Below is a small trained network, with its code and all its weights. Each question gives an input and a target symbol and asks what happens when units are switched off, that is, made to give their printed mean instead of their output.

import numpy as np


def w(rows, s, z=0):
    codes = np.array(rows[::2]) - 128.0
    scale = np.full(codes.shape[1], s)
    scale[-1] = z or s
    return codes * scale


def norm(h):
    return h / np.sqrt((h * h).mean(-1, keepdims=True) + 1e-5)


def f(y):
    return np.maximum(y, 0)


def softmax(a):
    e = np.exp(a - a.max(-1, keepdims=True))
    return e / e.sum(-1, keepdims=True)


def log_softmax(a):
    a = a - a.max(-1, keepdims=True)
    return a - np.log(np.exp(a).sum(-1, keepdims=True))


def net(x, mask):
    ids = ['γδζθμτφω'.index(c) for c in x.split()]
    T = len(ids)
    res = E[ids] + P[:T]
    u = 0
    for l in range(2):
        q, k, v = (norm(res) @ M[l].T for M in (Q, K, V))
        z = softmax(np.where(np.tri(T) > 0, q @ k.T / 2**0.5, -1e9)) @ v
        res = res + np.where(mask[u], z, O[l][:, -1]) @ O[l][:, :-1]
        u += 1
        y = f(norm(res) @ A[l][:, :-1].T + A[l][:, -1])
        res = res + np.where(mask[u : u + 4], y, B[l][:, -1]) @ B[l][:, :-1]
        u += 4
    return log_softmax(norm(res)[-1] @ U[:, :-1].T + U[:, -1])


Q, K, V, O, A, B = {}, {}, {}, {}, {}, {}
E = w([
[228,92,94,136],'γ',
[99,144,215,76],'δ',
[166,159,175,79],'ζ',
[122,126,6,77],'θ',
[70,118,165,89],'μ',
[108,77,113,106],'τ',
[154,145,153,94],'φ',
[221,183,84,163],'ω',
],0.016)
P = w([
[151,33,253,153],'0',
[151,98,225,135],'1',
[149,140,206,110],'2',
[152,140,187,117],'3',
[175,144,163,124],'4',
[183,146,152,131],'5',
[158,166,159,99],'6',
[148,171,155,109],'7',
[152,183,149,104],'8',
[148,187,132,115],'9',
[153,186,187,121],'10',
],0.0057)
Q[0] = w([
[29,149,74,253],'0.h1',
[176,176,177,18],'0.h1',
],0.0045)
K[0] = w([
[108,112,248,165],'0.h1',
[117,138,81,118],'0.h1',
],0.012)
V[0] = w([
[184,95,253,147],'0.h1',
[255,82,203,69],'0.h1',
],0.0073)
O[0] = w([
[38,32,254,240,152],'0.h1',
[222,75,209,77,254],'0.h1',
],0.0044,0.0062)
A[0] = w([
[12,159,215,136,255],'0.n1',
[157,41,106,66,252],'0.n2',
[136,73,128,121,95],'0.n3',
[146,222,120,125,254],'0.n4',
],0.011,0.00056)
B[0] = w([
[171,166,92,129,231],'0.n1',
[178,141,86,104,254],'0.n2',
[98,121,189,80,177],'0.n3',
[85,255,118,192,233],'0.n4',
],0.01,0.0048)
Q[1] = w([
[188,255,209,124],'1.h1',
[1,79,52,164],'1.h1',
],0.011)
K[1] = w([
[133,137,4,134],'1.h1',
[138,144,246,162],'1.h1',
],0.011)
V[1] = w([
[207,125,70,153],'1.h1',
[107,77,52,1],'1.h1',
],0.0088)
O[1] = w([
[142,248,156,174,254],'1.h1',
[139,220,168,20,188],'1.h1',
],0.012,0.0054)
A[1] = w([
[106,147,136,254,194],'1.n1',
[81,155,171,129,115],'1.n2',
[156,105,201,144,2],'1.n3',
[104,83,149,54,222],'1.n4',
],0.013,0.00052)
B[1] = w([
[71,174,120,192,254],'1.n1',
[213,108,99,143,177],'1.n2',
[121,104,88,173,231],'1.n3',
[4,219,146,61,180],'1.n4',
],0.014,0.0048)
U = w([
[247,93,150,153,123],'γ',
[105,66,141,132,37],'δ',
[104,150,56,65,224],'ζ',
[69,187,52,244,144],'θ',
[114,89,100,121,3],'μ',
[113,58,144,130,57],'τ',
[67,73,141,132,71],'φ',
[62,188,150,56,191],'ω',
],0.011,0.0044)

Each question gives the input, a string of symbols that net reads in full, and the target symbol t.
The units are the heads (2 rows each of Q, K, V and O) and the neurons (one row each of A and B). Each row of codes is followed by its name. A weight is (code - 128) times the scale printed after its matrix; where a second scale follows, it is the last column's (O, A, B and U).
mask holds one flag per unit, layer by layer, with each layer's heads first. A switched-off unit (its flag False) gives its mean, the last column of its rows in O or B, instead of its output. The means were averaged over made-up inputs and are rounded, as every weight is.
A unit's drop is (log p(t) with every unit on - log p(t) with that unit switched off) / (log p(t) with every unit on - log p(t) with every unit switched off).
The circuit of an input: a set's keep is (log p(t) with only the set's units on - log p(t) with every unit switched off) / (log p(t) with every unit on - log p(t) with every unit switched off). Starting from all 10 units, units are removed one at a time, each time the one whose removal leaves the highest keep (on an exact tie, the one counted first), for as long as the keep stays at least 0.8.
units of the circuit, in order: the units of the circuit, biggest drop first
unit that matters most: the unit with the biggest drop
k most important neurons: the k neurons with the biggest drops, biggest first
k most important neurons of layer l: the k neurons of layer l with the biggest drops, biggest first
drop when u is switched off: that unit's drop, to one decimal
input τ ω φ φ γ φ δ, target γ: unit that matters most : 0.n2
input ζ φ ω γ μ φ, target γ: units of the circuit, in order : 0.n4; 0.h1; 1.n1; 1.n4
input φ φ δ δ, target φ: units of the circuit, in order : 0.h1; 1.h1
input δ ζ δ, target φ: units of the circuit, in order : 1.h1; 0.h1
input δ ω γ δ ω γ μ, target γ: 3 most important neurons of layer 0 : 0.n2; 0.n4; 0.n1
input ω μ μ δ τ δ ω μ γ ω δ, target θ: 2 most important neurons of layer 1 : 1.n1; 1.n3
input ζ μ μ μ μ γ φ φ φ γ, target γ: 2 most important neurons : 0.n4; 1.n1
input γ ω γ ζ μ ω γ γ ω γ, target γ: 2 most important neurons of layer 0 : 0.n4; 0.n2
input δ τ γ δ, target γ: 2 most important neurons of layer 1 : 1.n2; 1.n1
input ζ ζ ζ δ γ ω γ ω ζ, target θ: 2 most important neurons : 0.n3; 1.n3
input φ τ φ φ γ ζ ω γ μ, target γ: 3 most important neurons of layer 0 : 0.n2; 0.n4; 0.n3
input γ τ ζ δ ω γ ω δ ω φ, target θ: 2 most important neurons : 0.n3; 1.n1
input δ γ γ γ γ μ γ ζ, target γ: 2 most important neurons of layer 1 : 1.n4; 1.n1
input φ τ ζ ω μ, target θ: most important neuron of layer 0 : 0.n1
input ω μ φ, target θ: drop when 1.h1 is switched off : 2.3
input φ δ γ φ ζ ζ, target γ: drop when 0.n4 is switched off : 0.3
input γ φ ζ τ γ φ, target γ: drop when 0.h1 is switched off : 0.5
input μ ω γ δ θ ω, target ω: drop when 1.h1 is switched off : 1.1
